Rows, each with roughly how far along a hidden order it lies (0 to 12)
(in the rows, 100 means zero)
[101 116 111 103 100 101 118  80  58  98 138 108  95 100 102  90 108 103
 112 105  92 105  98  96  88]
8
[113  72 113 105 100  94  82  90  72  97 129 112  96  93 101 109 102 101
 115  87  81  99 104 106 100]
4
[101 105  90  99  86  97 101 111  50  91  43  94 102 101 107 128  99  92
 106  87  99  96  87 102  90]
3
[ 98 100 111 119 102 121 108  80 122 101  94 114  95 108  99 136  94  77
 113 108 108 104 112  92 106]
10
[102 114  96 106 101 110 106 115 114  96  58 114  97  99  99 113 105 110
 110  87 115  93 108 108  94]
8
[ 93  99 105 114  96 111 108 106  73 100  47 121  96 101 107 117 106 111
  92 105 105 111 116 111  97]
6
[100  73 109 103  94 112 100 127  56  99  67  61  88 101 104  94  99  88
 102 104  95 105 111  91 101]
5
[ 95  95 111 112 100 118 114 117  72 108  65  91  92 102  97 114  91 108
 115 106 112 117 113  96 100]
10
[111 105 104 122 101 104 104  97 103 101 129 143  91 116 106  84 104  93
  88  95  92 109 111  97  91]
11
[109 116 110  80  95 129 103 137  70 107  76 151 105 107 103 105 101  91
 112 106  97 101  93 105 114]
10
[100 109 119 115 100 105 102 110 120  97  41 101 100 105  95  99 106  86
 105  91 109  99 111 103  79]
6
[109  82 109 101 104 115 115 116 106  94 124  77 100 112 103 120 102  84
 102 105 119 101 116 109 101]
6
[ 94 118 108  83  97 129 107 124  73 100  34 145 102 103 103 112  99 105
 115  97 122 110 101 120  93]
8
[112  79 101 101  96 116 109 103 103  94 104  91  93 108 103 102 103 111
  91 110  97 100 120 115  98]
4
[ 98 103 102  98 102  99 105 120  54  86  71  63  94  99  98  89 100  62
 104  96  87 100 107  89  94]
3
[ 99  83 118 101  92 119  92 123 118  88 115 132  98 103 106  93  99  97
  96 102 116  97  97  98  99]
4
[ 99 101 126  92  95  98 102  78  67  92  68 118  99 101  97  93 104 102
 117  98  94 108  96 111 103]
6
[103 117 101 104 100  99  89  90  79  81 106 100  98 114 101  75 101  72
 112  99  97 102 106  96  87]
10
[106 106  94  87 106 114  95 121  93  99  74 126  96  92 101  99  94  99
 128 112 105 102 102 106  76]
8
[105 105 114  86  97 141  89  71  22 103  63  85 102  91  97  87 100  99
 105 122  94  91  95  98  85]
6
[115  86  98 102  97  94  90 107 105  86  91 110 109 100 104 116  98  87
 115 111  99  98 101  96  91]
5
[115 106 111  91  93  89 109  68  71  97 118 104  83  95  98 105 101 124
 108 102  97  95 102  98  95]
6
[106 117 111  95  83 102  90  71  91  94  90 112  94  98 101  89  98  96
 114 107 120 100 109  98 105]
12
[111  92 116  92  92 102  92  74  49 108  87 120  96  94 103 107 100 126
 120 104  91 105  96 112  94]
4
[ 90 113 108 105  85 103 103 124 122 103  81 136  91 101 100 112 101  96
 111  97 119  98 107 102  87]
6
[100  91 107 106  94 118 116  96 100  87  41  89 101  97 100 106 106  94
 119  88  97 103  92  91 108]
4
[110  85  99  99  97 100  92 113  61  99  78 122 107  89 103 125  93 105
 115 105  99 106  98 104  81]
2
[113  91  97 104 114 101 100 107 128  90 133  92 101 109 101 118 103  91
 119 101 102  91 114 109  85]
8
[115  81 104 103 102 117 104  97 117  99 131 111  99 105 101 121  99  98
 112 105  92  99 114 109  99]
5
[ 97 100 113  97  94 100 106 112  67 113  63 112  89  82 104 107  99 103
 108 113 103 114 112 104  82]
7
[114 110  95 114  98 122 106 110 116 101  90 140  99  99 100 103 105 110
  92  97  96 100 120 114 101]
9
[ 98  91 114 110 107  96  88 104  87  98  91 108  96  88 103 130 100  63
 100 100  88  98 112  99  88]
2
[ 97 114 113  82  96 135 101 120  56 105  19 159 103 103 107 121  97  85
 107  97 102 104  98 116 107]
5
[ 87 106 115 111  98 122 102 100  82 103 117  89  99 103  95 127  97 106
 116 124 102 100 110 101 103]
11
[104 112 101  89  90  82  93  96  73  82  78  92  99 104 102  89 101  98
 109 110  95  97 110  94 107]
10
[106  92 102 108 101  95  89 112 106  99   0 120 103  96 105 133  96  76
 118 102  90 105 113 104  81]
3
[ 99  98 108  97  95 138  92  83  62 108  78  83 103 113 103 100  99 100
 125 109 121 103 107 110 106]
12
[ 98  91 109 103 102 120 110  80 111 101  98 114 104  96 106 136 101  84
 129 114  97 102 101 100 102]
6
[111  72  87 114 101 111  95 114 119  81 141 108 100 107  99  95 100 127
 101  98  83  92 111 103  94]
2
[ 81  88 100 101  99 136 100  97  86  91  75 126  95  96 105 101 104 116
  93 115  94  98  96 107  97]
3
[102  88 117  96  99 108 110 117 104  95  32  70  92 111  98  95 103  74
 101 101  85  99 103  99  93]
0
[117  77  96 110  99 105  88  97  67  93 121  81  92  96 100  88  99 119
 115  86  87  93  98  86 103]
6
[101 106  95  87 103 116  94 135  99 101  41 123  98  92 103  95  94  98
 129 113 109 108 111 106  87]
8
[111 115 112  91  92 131 110 131  95 110  83 122 110  91 103 106 103  91
 114 112 119 107 102  96 111]
10
[108 124 104  96 100  98 130 114 105 107  81 144  85  98  99 115  96 104
 108  98 113 106 102  97  93]
8
[118  93  92 113 109 113  90 104 120  92 136 129 100 102 102 104 100  81
 111  93  90  99 119 105  89]
7
[113  73 108 111 106 116 106  87 138  93 129  81 100 115 103 119 100  79
 114 102 105 100 111 102 106]
8
[108 115 113  87  94 100 113  73  65  98 107 107  91 100 103 107 101 109
 118 107  96  98  91 106  97]
4
[ 99 106  99 100  97 113 121 126  33  90 142  70  97  95 100  89 105  90
 116  96  89 102  92  95 105]
5
[ 96 114  94 111  96 133 116 116 113 103  61 159  95  85  99 117  91 136
 108 109 117 109 107 112  87]
4
[113  84  89 106 109  83  76  69 104  72 108  55 102 123 107  81 107  69
 113 101  76  79 108  76  93]
11
[ 92  98 103 101  78 122  94 128  63 111  45 131 106 107 104 126  98 105
 119  91 102 106  92 121  91]
2
[117  67  94 105  95 118 100 108 125  94 121 116  97 110 104 105 100 102
 102 100  85  98 109 114  95]
1
[ 99  87 116  99 103  91 118 123 128  94  44 101  88 105  95  97 100  79
 108 100  89 108 105  99 105]
3
[106  97  93  75  95 119 115  99   3  91  72  55  92  94 103 110 100  92
  96 116  90  89  91 109  97]
0
[ 90 109 110  99  94 139  96 101  77 114  77  86 102 111 101 111 100  99
 131 119 118  98 109 112  95]
12
[ 98  85 107 103  95 108  88 113  25 100  63  91  97  90 106 120  99  86
  97  96  95 106 104 109  98]
3
[ 97 113  88 102  99 129 120 102 104  94  39 144  96  87  97 113  98 125
 105 100 114 105 112 106  98]
5
[110 120 101 106  90 102 113 114 102  98  67 127  99  92 100 122 105 119
  93 102 106 103 130 110 105]
9
[111 111  90 108 101 131  94 111  89  97 109 123 100  97 101  91 100  93
 110  99  93 102 120 114  92]
8
[113 120 114  95  97 123 110 107  53 100  85 112  99  97  98 107 100  71
  89 110  96  98  94  91  88]
2
[ 98 114 118 107  93 129 113 107 108 119  66 117  96 107 103 130  93 100
 106 115 120 116 131 117 108]
12
